Below is a small trained network, with its code and all its weights. Each question gives an input and a class and asks what happens when units are switched off, that is, made to give their printed mean instead of their output.

import numpy as np


def w(rows, s, z=0):
    codes = np.array(rows[::2]) - 128.0
    scale = np.full(codes.shape[1], s)
    scale[-1] = z or s
    return codes * scale


def f(y):
    return y / 2 * (1 + np.tanh(0.7978845608 * (y + 0.044715 * y**3)))


def log_softmax(a):
    a = a - a.max(-1, keepdims=True)
    return a - np.log(np.exp(a).sum(-1, keepdims=True))


def net(x, mask):
    res = np.array(x, float).reshape(1, 3) / 4 @ E
    y = f(res @ A[0][:, :-1].T + A[0][:, -1])
    res = res + np.where(mask, y, B[0][:, -1]) @ B[0][:, :-1]
    return log_softmax(res[-1] @ U[:, :-1].T + U[:, -1])


A, B = {}, {}
E = w([
[144,173,104,252,212],'x0',
[185,139,233,145,167],'x1',
[198,65,59,129,71],'x2',
],0.013)
A[0] = w([
[15,166,110,157,126,163],'N1',
[210,100,163,99,117,146],'N2',
[23,131,104,167,151,215],'N3',
[85,105,71,152,63,225],'N4',
[123,131,228,134,182,166],'N5',
[93,190,226,145,208,143],'N6',
[58,117,104,39,132,217],'N7',
[113,123,213,101,111,132],'N8',
[246,103,89,150,188,253],'N9',
[125,140,234,66,151,185],'N10',
[211,128,100,195,116,147],'N11',
],0.013,0.0044)
B[0] = w([
[79,92,101,96,169,198],'N1',
[71,155,105,152,60,184],'N2',
[35,101,83,143,176,201],'N3',
[121,90,90,87,178,226],'N4',
[146,172,82,197,113,215],'N5',
[121,72,32,171,171,253],'N6',
[120,59,76,145,206,228],'N7',
[224,99,169,98,123,179],'N8',
[252,144,137,194,78,222],'N9',
[215,146,134,134,118,212],'N10',
[209,132,147,203,157,198],'N11',
],0.012,0.015)
U = w([
[99,189,153,72,122,60],'0',
[177,132,122,223,163,227],'1',
[180,141,162,101,90,119],'2',
[144,87,123,84,213,77],'3',
[1,85,98,101,190,175],'4',
[70,142,200,113,119,14],'5',
[103,201,148,104,125,4],'6',
],0.014,0.0039)

Each question gives the input, the list of numbers given to net, and the class t.
The units are the neurons (one row each of A and B). Each row of codes is followed by its name. A weight is (code - 128) times the scale printed after its matrix; where a second scale follows, it is the last column's (A, B and U).
mask holds one flag per neuron, in row order. A switched-off neuron (its flag False) gives its mean, the last column of its row in B, instead of its output. The means were averaged over made-up inputs and are rounded, as every weight is.
A unit's drop is (log p(t) with every unit on - log p(t) with that unit switched off) / (log p(t) with every unit on - log p(t) with every unit switched off).
unit that matters most: the unit with the biggest drop
top k neurons: the k neurons with the biggest drops, biggest first
drop of u: that unit's drop, to one decimal
input [-3,3,2], class 2: unit that matters most => N6
input [-4,6,8], class 2: top 2 neurons => [N6 N7]
input [-8,2,-8], class 1: top 2 neurons => [N5 N10]
input [-1,0,-8], class 4: top 2 neurons => [N9 N1]
input [-1,-7,6], class 3: top 2 neurons => [N3 N2]
input [-7,-2,-7], class 3: top 2 neurons => [N10 N8]
input [-3,-6,8], class 3: top 2 neurons => [N3 N4]
input [-1,-1,-3], class 4: top 2 neurons => [N9 N11]
input [-5,-2,-1], class 3: drop of N6 => 0.2
input [-3,-1,-4], class 3: drop of N10 => 0.4
input [1,-2,-7], class 4: drop of N3 => 0.0
input [-3,-1,0], class 3: drop of N11 => -0.3
